Below is a small trained network, with its code and all its weights. Each question gives an input and a class and asks what happens when units are switched off, that is, made to give their printed mean instead of their output.

import numpy as np


def w(rows, s, z=0):
    codes = np.array(rows[::2]) - 128.0
    scale = np.full(codes.shape[1], s)
    scale[-1] = z or s
    return codes * scale


def f(y):
    return y / 2 * (1 + np.tanh(0.7978845608 * (y + 0.044715 * y**3)))


def log_softmax(a):
    a = a - a.max(-1, keepdims=True)
    return a - np.log(np.exp(a).sum(-1, keepdims=True))


def net(x, mask):
    res = np.array(x, float).reshape(1, 3) / 4 @ E
    y = f(res @ A[0][:, :-1].T + A[0][:, -1])
    res = res + np.where(mask, y, B[0][:, -1]) @ B[0][:, :-1]
    return log_softmax(res[-1] @ U[:, :-1].T + U[:, -1])


A, B = {}, {}
E = w([
[119,113,185,162,242,173],'x0',
[157,90,99,11,173,219],'x1',
[223,2,110,159,183,151],'x2',
],0.0096)
A[0] = w([
[124,125,145,145,229,153,177],'N0',
[171,94,97,132,19,117,184],'N1',
[125,143,134,247,92,85,217],'N2',
[65,232,128,146,66,112,203],'N3',
[148,104,127,197,158,118,254],'N4',
[81,207,135,149,76,96,188],'N5',
],0.015,0.0039)
B[0] = w([
[108,162,129,186,231,208,188],'N0',
[201,109,66,66,59,70,188],'N1',
[101,136,126,249,121,69,221],'N2',
[39,209,109,47,71,125,249],'N3',
[178,42,154,128,152,131,181],'N4',
[23,222,163,163,91,85,229],'N5',
],0.018,0.02)
U = w([
[128,139,123,198,95,86,77],'0',
[181,80,158,185,135,121,4],'1',
[174,106,127,109,184,252,241],'2',
[106,169,126,84,70,129,130],'3',
[227,72,84,105,92,117,140],'4',
],0.013,0.0035)

Each question gives the input, the list of numbers given to net, and the class t.
The units are the neurons (one row each of A and B). Each row of codes is followed by its name. A weight is (code - 128) times the scale printed after its matrix; where a second scale follows, it is the last column's (A, B and U).
mask holds one flag per neuron, in row order. A switched-off neuron (its flag False) gives its mean, the last column of its row in B, instead of its output. The means were averaged over made-up inputs and are rounded, as every weight is.
A unit's drop is (log p(t) with every unit on - log p(t) with that unit switched off) / (log p(t) with every unit on - log p(t) with every unit switched off).
The circuit of an input: a set's keep is (log p(t) with only the set's units on - log p(t) with every unit switched off) / (log p(t) with every unit on - log p(t) with every unit switched off). Starting from all 6 units, units are removed one at a time, each time the one whose removal leaves the highest keep (on an exact tie, the one counted first), for as long as the keep stays at least 0.8.
units of the circuit, in order: the units of the circuit, biggest drop first
most important unit: the unit with the biggest drop
top k neurons: the k neurons with the biggest drops, biggest first
drop when u is switched off: that unit's drop, to one decimal
input [0,-2,3], class 1: top 2 neurons	N3; N5
input [-8,7,-1], class 4: units of the circuit, in order	N5; N3
input [-1,4,-1], class 2: units of the circuit, in order	N3; N5
input [-4,-5,6], class 4: units of the circuit, in order	N5; N1
input [0,-7,7], class 1: units of the circuit, in order	N4; N3
input [4,-3,4], class 1: most important unit	N3
input [-1,-3,3], class 1: units of the circuit, in order	N3; N5
input [-2,0,1], class 4: units of the circuit, in order	N3; N5
input [-1,4,1], class 2: top 4 neurons	N3; N5; N2; N1
input [-3,-6,8], class 4: top 2 neurons	N5; N1
input [-3,-6,7], class 4: drop when N0 is switched off	0.1
input [2,-4,3], class 1: drop when N5 is switched off	0.2
input [3,-8,8], class 1: drop when N4 is switched off	0.2
input [5,-2,4], class 2: most important unit	N0
